Below are the code and all the weights of a small trained network. Each question names an input and a target symbol and asks about switching units off, where a switched-off unit gives its printed mean instead of its output.

import numpy as np


def w(rows, s, z=0):
    codes = np.array(rows[::2]) - 128.0
    scale = np.full(codes.shape[1], s)
    scale[-1] = z or s
    return codes * scale


def norm(h):
    return h / np.sqrt((h * h).mean(-1, keepdims=True) + 1e-5)


def f(y):
    return y / 2 * (1 + np.tanh(0.7978845608 * (y + 0.044715 * y**3)))


def softmax(a):
    e = np.exp(a - a.max(-1, keepdims=True))
    return e / e.sum(-1, keepdims=True)


def log_softmax(a):
    a = a - a.max(-1, keepdims=True)
    return a - np.log(np.exp(a).sum(-1, keepdims=True))


def net(x, mask):
    ids = ['Παβγδεζηξφ'.index(c) for c in x.split()]
    T = len(ids)
    res = E[ids] + P[:T]
    r = norm(res)
    for j in range(2):
        rows = slice(2 * j, 2 * j + 2)
        q, k, v = (r @ M[0][rows].T for M in (Q, K, V))
        z = softmax(np.where(np.tri(T) > 0, q @ k.T / 2**0.5, -1e9)) @ v
        o = O[0][rows]
        res = res + np.where(mask[j], z, o[:, -1]) @ o[:, :-1]
    y = f(norm(res) @ A[0][:, :-1].T + A[0][:, -1])
    res = res + np.where(mask[2:6], y, B[0][:, -1]) @ B[0][:, :-1]
    return log_softmax(norm(res)[-1] @ U[:, :-1].T + U[:, -1])


Q, K, V, O, A, B = {}, {}, {}, {}, {}, {}
E = w([
[121,145,113],'Π',
[222,86,104],'α',
[89,98,117],'β',
[65,143,147],'γ',
[13,220,83],'δ',
[96,112,116],'ε',
[97,113,116],'ζ',
[196,5,132],'η',
[88,209,94],'ξ',
[159,120,23],'φ',
],0.016)
P = w([
[197,175,155],'0',
[121,77,3],'1',
[147,68,33],'2',
[156,63,48],'3',
[153,61,70],'4',
[152,55,75],'5',
[148,49,76],'6',
[144,43,77],'7',
[138,36,74],'8',
[130,29,72],'9',
[127,24,69],'10',
],0.0058)
Q[0] = w([
[165,130,168],'h1',
[119,176,77],'h1',
[92,247,149],'h2',
[59,219,215],'h2',
],0.011)
K[0] = w([
[120,48,90],'h1',
[144,210,63],'h1',
[86,72,4],'h2',
[71,106,58],'h2',
],0.013)
V[0] = w([
[150,92,187],'h1',
[56,1,30],'h1',
[206,221,169],'h2',
[108,123,60],'h2',
],0.0082)
O[0] = w([
[138,254,86,38],'h1',
[196,160,135,255],'h1',
[80,110,108,75],'h2',
[110,138,248,190],'h2',
],0.0091,0.0053)
A[0] = w([
[161,63,178,213],'n1',
[87,182,167,155],'n2',
[107,252,97,247],'n3',
[94,116,62,252],'n4',
],0.015,0.0029)
B[0] = w([
[87,179,105,254],'n1',
[197,61,148,167],'n2',
[178,157,9,153],'n3',
[188,127,175,179],'n4',
],0.012,0.0085)
U = w([
[113,14,205,20],'Π',
[186,55,204,153],'α',
[142,233,100,44],'β',
[239,38,156,124],'γ',
[69,117,100,22],'δ',
[88,232,110,172],'ε',
[95,206,111,86],'ζ',
[221,111,2,253],'η',
[25,13,138,63],'ξ',
[75,165,92,52],'φ',
],0.0086,0.0028)

Each question gives the input, a string of symbols that net reads in full, and the target symbol t.
The units are the heads (2 rows each of Q, K, V and O) and the neurons (one row each of A and B). Each row of codes is followed by its name. A weight is (code - 128) times the scale printed after its matrix; where a second scale follows, it is the last column's (O, A, B and U).
mask holds one flag per unit, heads first, then neurons. A switched-off unit (its flag False) gives its mean, the last column of its rows in O or B, instead of its output. The means were averaged over made-up inputs and are rounded, as every weight is.
A unit's drop is (log p(t) with every unit on - log p(t) with that unit switched off) / (log p(t) with every unit on - log p(t) with every unit switched off).
The circuit of an input: a set's keep is (log p(t) with only the set's units on - log p(t) with every unit switched off) / (log p(t) with every unit on - log p(t) with every unit switched off). Starting from all 6 units, units are removed one at a time, each time the one whose removal leaves the highest keep (on an exact tie, the one counted first), for as long as the keep stays at least 0.8.
units of the circuit, in order: the units of the circuit, biggest drop first
most important unit: the unit with the biggest drop
top k neurons: the k neurons with the biggest drops, biggest first
which heads matter: for each layer, one digit per head in row order, 1 if its drop is at least 0.15 and else 0, layers parted by /
drop when u is switched off: that unit's drop, to one decimal
input η ζ ε ξ δ η, target η: units of the circuit, in order	[h1, n1, n4]
input η η ε ε ξ η ξ ε ε, target η: which heads matter	11
input β φ β φ ζ, target ε: units of the circuit, in order	[n1]
input ξ φ α η ξ φ η ζ ξ ζ, target ξ: top 2 neurons	[n2, n3]
input ε Π η β ζ γ ε β, target ε: units of the circuit, in order	[n1, n2]
input ε β β, target ε: units of the circuit, in order	[n1, h2]
input ξ α β, target ξ: which heads matter	10
input φ γ γ δ, target η: which heads matter	00
input ε ζ ξ, target η: top 2 neurons	[n3, n4]
input ε α α ε, target ε: units of the circuit, in order	[n1, n2]
input η δ α α ε φ ξ ε ζ, target η: top 3 neurons	[n4, n2, n1]
input η η γ ξ, target η: which heads matter	01
input η ζ γ γ β ζ η β, target η: which heads matter	11
input ξ ζ α β, target ξ: most important unit	n2
input α γ γ, target α: which heads matter	10
input η ε φ γ ε β β ε ε ε β, target η: drop when h1 is switched off	0.9
input α Π φ η η ξ ε ε ζ ξ ξ, target α: drop when n3 is switched off	0.1
input ε ξ ε Π, target ε: drop when h2 is switched off	0.1
